After every row comes roughly how far along a hidden order it lies, from 0 to 30.
In the rows, zero is written as 128.
[134 114  95 134  98 117  96 148 146 113 135 160  90 129 131 141 105 133
 147 143]  10
[106 163 116  67 122 132 100 157 174 180 176 162 170 177 111  97 150 165
 142  82]  30
[102 148  88 151  90 110 111 137 117 161 168 184 142 133  92 147 127 146
 147  87]  25
[118 140 112 148  99  99 150 112 152 138 148 168 120 122 160  94  91 142
 149 150]  15
[ 93 143 112  98 127 135 108 146 159 152 166 151 132 166 109 133 136 166
 140  89]  25
[118 136 120 112 127 131 110 146 134 147 151 140 125 149 120 125 121 141
 141 123]  22
[155 115 109 170 108 106 141 114 127  90 104 144 109 104 161 139  99 101
 136 178]  8
[109 107 126  69 133 158  77 174 195 149 153 125  88 193 101 152 133 199
 151  83]  14
[159 107 126 151 103 121 127 126 131  85  97 147 112 128 155 120  81 134
 152 174]  10
[119 132 142  93 139 141 114 192 168 145 125 122 130 164 119 131 158 165
 130  77]  17
[114 129 130 109 144 153 116 103 146 145 140  86 131 168 106 147 167 111
 116  96]  17
[101 156 133  74 129 131  93 141 167 179 156 172 155 192 111 100 134 192
 146  82]  30
[156  92 116  89 117 150  86 135 164  99 124 124  67 147 130 171 103 124
 146 182]  3
[120 136 135 107 136 129 124 126 140 135 143 149 143 159 127 102 115 149
 142 135]  23
[ 87 148 130  86 130 128 116 122 159 176 177 155 121 183 114 125 133 204
 147  79]  23
[113 128 116  83 133 158  85 145 213 149 156 122 118 185 120 135 149 156
 143  98]  23
[134 119  98 133  87 111  97 158 131 100 103 173 119 132 112 161 138 149
 144 112]  11
[ 95 116  98 104 112 155  84 136 142 171 145  85  81 142  67 211 192 187
 119  29]  6
[109 137 141  92 136 129 119 152 152 138 140 173 145 185 118  92 120 185
 154 116]  25
[103 149 137  85 144 124 134 106 185 169 187 149 117 161 148  96 110 191
 147 110]  23
[118 152 152 140 167 137 180 102  75 160 153  67 162  86 123 112 160  96
  87 107]  20
[136 109  94 101 100 153  75 186 219 133 132 124  90 135 115 192 154 154
 134  95]  6
[132 110 119 123 111 139  90 129 144 127 115 107 116 146 100 179 165 148
 125  98]  10
[138 117 165  84 148 129 114 170 176 115 109 154 126 192 152 109 109 158
 147 140]  15
[ 97 127  87 146 100 125 107 113 115 147 151 131 105 111  86 180 152 141
 125  95]  13
[140 126 115 168 106 112 128 139  98 112 105 153 127 114 126 146 134 118
 131 123]  12
[135 117 123  98 143 146 102 119 197 115 131 130 121 165 147 119 112 131
 147 148]  19
[123 127  94 132  92 107 104 123 184 134 149 191 114 156 121 116  83 171
 161 126]  18
[133 126 142 121  96  93 123 142 155 135  86 182 122 157 142 128 135 195
 136  76]  5
[143 106 105 118 105 146 149  88 187 117 104 120  94 135 126 167 137 105
 136 123]  8
[128 111 114 110 111 142  90 141 148 126 117 136 109 150 100 171 156 158
 128  97]  11
[ 79 128  75  93  68 118  58 128 195 158 156 203 104 195  75 155 118 228
 176  57]  21
[154 102 131 121 115 150  99 133 149  86  99 128 116 153 127 176 142 109
 144 142]  11
[105 115 138  82 153 164  96 148 187 155 160 107  88 193 111 151 148 179
 137  88]  13
[120 124 164  83 149 152 114 137 140 152 112 119 148 175 111 122 177 193
 122  74]  18
[131 111  76 150  75 110  87 126 198 133 153 150  84 144 135 181 111 163
 145 105]  0
[105 141  99 135 104 113 121 157 136 142 148 171 144 135 121 118 106 131
 149 116]  23
[112 116 161  87 150 171  81 255 154 131 131 126 144 202  96 156 169 188
 142  90]  25
[141 109 137 159 102 107 128 167 111 121 103 155 106 126 118 145 121 159
 130 123]  1
[118 125 113 120  84 100 105 123 157 126 136 228 119 176 112 109  86 195
 177  85]  18
[111 136  92  97 140 174  93 112 199 171 186 104 113 164 104 146 165 126
 129 102]  28
[ 80 139  72 119  92 129 110 115 130 175 193 144 100 107  94 155 142 176
 131  76]  18
[126 109  77 165  86 122 101 149 121 119 146 129  85 107  90 190 121 136
 128 124]  6
[132 134 136 152 127 112 150  96 108 120 139 147 144 111 141 100 100 110
 131 162]  19
[152 102 152 127 136 148 115 150 150 106 119 104  87 129 139 175 124 131
 133 152]  0
[148 104 133 121 116 130 109 103 167 110 103 127  98 159 141 143 132 130
 134 137]  9
[103 133 119 118 130 136 124 156 155 145 170 118 116 136 130 120 108 143
 142 136]  21
[ 97 143 142  90 140 132 126 135 124 151 153 166 155 189 107 120 118 193
 151  99]  29
[ 64 132  77 129  88 135  90 191 117 178 187 140  78 139  56 184 143 188
 136  67]  18
[168 110 170 153 105  79 140 118 168  42  66 255 144 177 196  24   5 166
 189 255]  16
[113 121 146  78 146 160  90 131 162 148 133 116 134 191  94 146 160 186
 136  87]  21
[149 103 132 124 118 126 108 126 149  97 100 155  98 155 134 139 106 145
 147 161]  9
[116 114  83 144  83 116  58  56 147 111 108 185 121 148 100 192 146 178
 152  89]  12
